Below are the code and all the weights of a small trained network. Each question names an input and a target symbol and asks about switching units off, where a switched-off unit gives its printed mean instead of its output.

import numpy as np


def w(rows, s, z=0):
    codes = np.array(rows[::2]) - 128.0
    scale = np.full(codes.shape[1], s)
    scale[-1] = z or s
    return codes * scale


def f(y):
    return np.maximum(y, 0)


def softmax(a):
    e = np.exp(a - a.max(-1, keepdims=True))
    return e / e.sum(-1, keepdims=True)


def log_softmax(a):
    a = a - a.max(-1, keepdims=True)
    return a - np.log(np.exp(a).sum(-1, keepdims=True))


def net(x, mask):
    ids = ['αθμξφψ'.index(c) for c in x.split()]
    T = len(ids)
    res = E[ids] + P[:T]
    u = 0
    for l in range(3):
        q, k, v = (res @ M[l].T for M in (Q, K, V))
        z = softmax(np.where(np.tri(T) > 0, q @ k.T / 2**0.5, -1e9)) @ v
        res = res + np.where(mask[u], z, O[l][:, -1]) @ O[l][:, :-1]
        u += 1
        y = f(res @ A[l][:, :-1].T + A[l][:, -1])
        res = res + np.where(mask[u : u + 8], y, B[l][:, -1]) @ B[l][:, :-1]
        u += 8
    return log_softmax(res[-1] @ U[:, :-1].T + U[:, -1])


Q, K, V, O, A, B = {}, {}, {}, {}, {}, {}
E = w([
[185,77,44,167,204,119],'α',
[154,175,255,85,148,184],'θ',
[174,78,49,105,195,166],'μ',
[116,120,148,92,161,161],'ξ',
[187,105,174,4,207,253],'φ',
[100,218,215,213,64,99],'ψ',
],0.0087)
P = w([
[103,39,110,137,94,89],'0',
[200,218,156,99,159,70],'1',
[174,79,165,141,110,39],'2',
[112,159,90,173,244,61],'3',
[138,176,103,70,112,97],'4',
[160,57,164,116,123,110],'5',
[7,92,119,123,123,124],'6',
[132,186,97,111,75,110],'7',
[179,96,148,210,120,104],'8',
[99,141,101,220,231,152],'9',
[146,174,88,99,104,106],'10',
[150,80,151,159,112,139],'11',
[9,64,118,96,185,118],'12',
[161,180,115,93,117,85],'13',
],0.011)
Q[0] = w([
[177,201,131,157,243,115],'L0H1',
[2,86,151,140,206,136],'L0H1',
],0.01)
K[0] = w([
[67,62,90,113,51,185],'L0H1',
[29,171,120,224,227,255],'L0H1',
],0.0079)
V[0] = w([
[2,108,92,78,107,152],'L0H1',
[105,82,177,158,178,92],'L0H1',
],0.015)
O[0] = w([
[56,108,162,14,226,2,97],'L0H1',
[91,51,213,142,92,164,253],'L0H1',
],0.0069,0.0038)
A[0] = w([
[101,182,126,146,87,144,251],'L0N1',
[62,132,127,170,234,181,141],'L0N2',
[201,206,114,106,39,118,238],'L0N3',
[115,184,218,124,134,123,109],'L0N4',
[121,82,41,109,81,58,65],'L0N5',
[205,145,185,116,147,67,185],'L0N6',
[254,196,124,58,104,166,82],'L0N7',
[171,214,144,133,55,119,75],'L0N8',
],0.0081,0.0026)
B[0] = w([
[141,90,89,78,123,51,188],'L0N1',
[97,248,217,185,90,151,254],'L0N2',
[231,71,135,45,215,55,240],'L0N3',
[105,95,51,131,117,139,190],'L0N4',
[79,99,109,57,150,91,148],'L0N5',
[156,66,69,141,72,165,220],'L0N6',
[100,143,2,221,96,46,246],'L0N7',
[86,120,61,151,166,232,175],'L0N8',
],0.0085,0.0037)
Q[1] = w([
[29,6,105,63,86,144],'L1H1',
[229,97,173,107,73,68],'L1H1',
],0.013)
K[1] = w([
[204,203,219,179,208,57],'L1H1',
[251,108,99,88,91,94],'L1H1',
],0.013)
V[1] = w([
[189,127,122,51,250,254],'L1H1',
[199,174,207,3,36,140],'L1H1',
],0.0096)
O[1] = w([
[57,166,55,133,80,253,167],'L1H1',
[18,30,93,163,211,227,3],'L1H1',
],0.0067,0.0044)
A[1] = w([
[110,162,98,71,126,148,100],'L1N1',
[133,81,223,178,98,119,211],'L1N2',
[118,146,111,118,141,90,1],'L1N3',
[110,147,63,83,132,88,187],'L1N4',
[61,181,177,61,153,80,168],'L1N5',
[122,155,170,217,117,166,94],'L1N6',
[136,178,59,172,107,115,118],'L1N7',
[99,250,118,141,120,147,122],'L1N8',
],0.013,0.0034)
B[1] = w([
[145,98,135,170,136,67,169],'L1N1',
[232,119,208,218,209,152,253],'L1N2',
[83,100,122,122,47,198,148],'L1N3',
[181,198,206,82,140,64,254],'L1N4',
[62,158,56,226,70,53,240],'L1N5',
[110,155,155,11,46,199,209],'L1N6',
[69,112,148,114,156,158,235],'L1N7',
[195,8,80,103,99,86,211],'L1N8',
],0.011,0.0066)
Q[2] = w([
[255,173,22,19,145,58],'L2H1',
[51,168,250,80,201,88],'L2H1',
],0.0094)
K[2] = w([
[36,38,255,40,188,29],'L2H1',
[157,30,93,210,89,156],'L2H1',
],0.011)
V[2] = w([
[132,85,214,69,177,255],'L2H1',
[95,145,114,8,167,97],'L2H1',
],0.0091)
O[2] = w([
[91,117,228,92,209,63,7],'L2H1',
[172,130,4,2,210,185,102],'L2H1',
],0.0084,0.011)
A[2] = w([
[103,49,97,33,131,53,156],'L2N1',
[159,110,231,138,200,169,23],'L2N2',
[148,140,133,222,138,153,109],'L2N3',
[2,109,107,122,69,35,153],'L2N4',
[233,147,159,125,174,107,87],'L2N5',
[165,191,83,62,164,115,86],'L2N6',
[116,221,137,151,95,51,2],'L2N7',
[35,6,80,190,130,198,93],'L2N8',
],0.0094,0.0031)
B[2] = w([
[83,142,3,117,187,90,183],'L2N1',
[123,174,41,53,78,185,206],'L2N2',
[76,200,137,46,162,71,239],'L2N3',
[155,202,169,224,130,224,200],'L2N4',
[96,40,141,133,181,124,220],'L2N5',
[79,168,232,105,92,118,214],'L2N6',
[135,33,58,102,184,141,246],'L2N7',
[159,103,246,158,196,136,169],'L2N8',
],0.012,0.014)
U = w([
[254,15,249,109,140,29,254],'α',
[121,46,95,119,158,225,51],'θ',
[150,177,217,50,94,122,147],'μ',
[103,86,39,163,54,65,158],'ξ',
[112,109,154,105,148,16,13],'φ',
[108,133,161,178,139,70,122],'ψ',
],0.0059,0.005)

Each question gives the input, a string of symbols that net reads in full, and the target symbol t.
The units are the heads (2 rows each of Q, K, V and O) and the neurons (one row each of A and B). Each row of codes is followed by its name. A weight is (code - 128) times the scale printed after its matrix; where a second scale follows, it is the last column's (O, A, B and U).
mask holds one flag per unit, layer by layer, with each layer's heads first. A switched-off unit (its flag False) gives its mean, the last column of its rows in O or B, instead of its output. The means were averaged over made-up inputs and are rounded, as every weight is.
A unit's drop is (log p(t) with every unit on - log p(t) with that unit switched off) / (log p(t) with every unit on - log p(t) with every unit switched off).
The circuit of an input: a set's keep is (log p(t) with only the set's units on - log p(t) with every unit switched off) / (log p(t) with every unit on - log p(t) with every unit switched off). Starting from the 12 units with the biggest drops (on a tie, the unit counted first), units are removed one at a time, each time the one whose removal leaves the highest keep (on an exact tie, the one counted first), for as long as the keep stays at least 0.8.
units of the circuit, in order: the units of the circuit, biggest drop first
most important unit: the unit with the biggest drop
top k neurons: the k neurons with the biggest drops, biggest first
top k neurons in layer l: the k neurons of layer l with the biggest drops, biggest first
input θ ξ α φ ξ ξ α ξ ξ φ φ, target θ: top 2 neurons	L2N2, L0N7
input φ μ θ μ, target θ: top 2 neurons in layer 1	L1N8, L1N4
input μ ξ α φ, target ξ: top 2 neurons	L0N2, L1N5
input ξ α α ξ, target ψ: units of the circuit, in order	L0H1, L0N2, L2N4, L1N5
input ξ ξ ξ, target μ: top 4 neurons in layer 2	L2N2, L2N3, L2N7, L2N1
input φ ξ φ φ ξ ψ μ θ φ, target μ: units of the circuit, in order	L2N7
input μ ξ ξ θ ξ φ ξ α φ φ α α ξ μ, target μ: top 3 neurons in layer 1	L1N2, L1N4, L1N5
input α ψ θ θ θ ξ φ ξ α ξ θ, target α: top 3 neurons	L0N3, L0N7, L1N4
input θ ξ ξ ξ φ α ξ φ φ μ, target ψ: units of the circuit, in order	L0H1, L1N5, L2N4, L0N2
input ψ φ ξ φ ξ α φ ξ μ α ξ α ψ, target α: units of the circuit, in order	L1H1, L0N2, L1N8
input ξ φ ξ ξ φ ψ μ φ ψ ξ μ φ α, target ψ: top 3 neurons	L0N2, L2N4, L1N5
input φ μ ψ φ φ θ φ ψ ψ ξ ψ, target φ: top 2 neurons	L0N3, L0N1
input ξ ξ μ α μ φ μ, target α: top 3 neurons in layer 1	L1N4, L1N2, L1N8
input ξ ξ φ ξ θ φ μ ξ φ φ, target ξ: most important unit	L0H1
input θ ξ ψ ξ φ ξ θ ξ φ φ ψ, target θ: top 3 neurons in layer 1	L1N5, L1N2, L1N4
input ξ ξ ξ μ ξ ξ μ μ α ψ φ φ ξ, target φ: top 3 neurons	L2N3, L1N2, L1N5
input ξ ξ ξ ξ ξ μ θ ξ θ, target θ: top 3 neurons	L0N2, L0N6, L1N7
input ξ ξ μ μ, target ψ: top 4 neurons	L0N2, L0N8, L2N4, L0N7
input ξ ξ ξ φ φ ξ θ θ, target ξ: top 2 neurons	L0N7, L1N5
input φ θ α α, target θ: top 2 neurons	L1N8, L0N3
input ξ φ ξ φ ψ ψ φ θ ξ ψ, target θ: top 3 neurons in layer 0	L0N3, L0N2, L0N4
input φ ξ ξ ψ α θ θ ξ φ θ, target μ: top 4 neurons	L2N2, L1N6, L0N7, L1N2
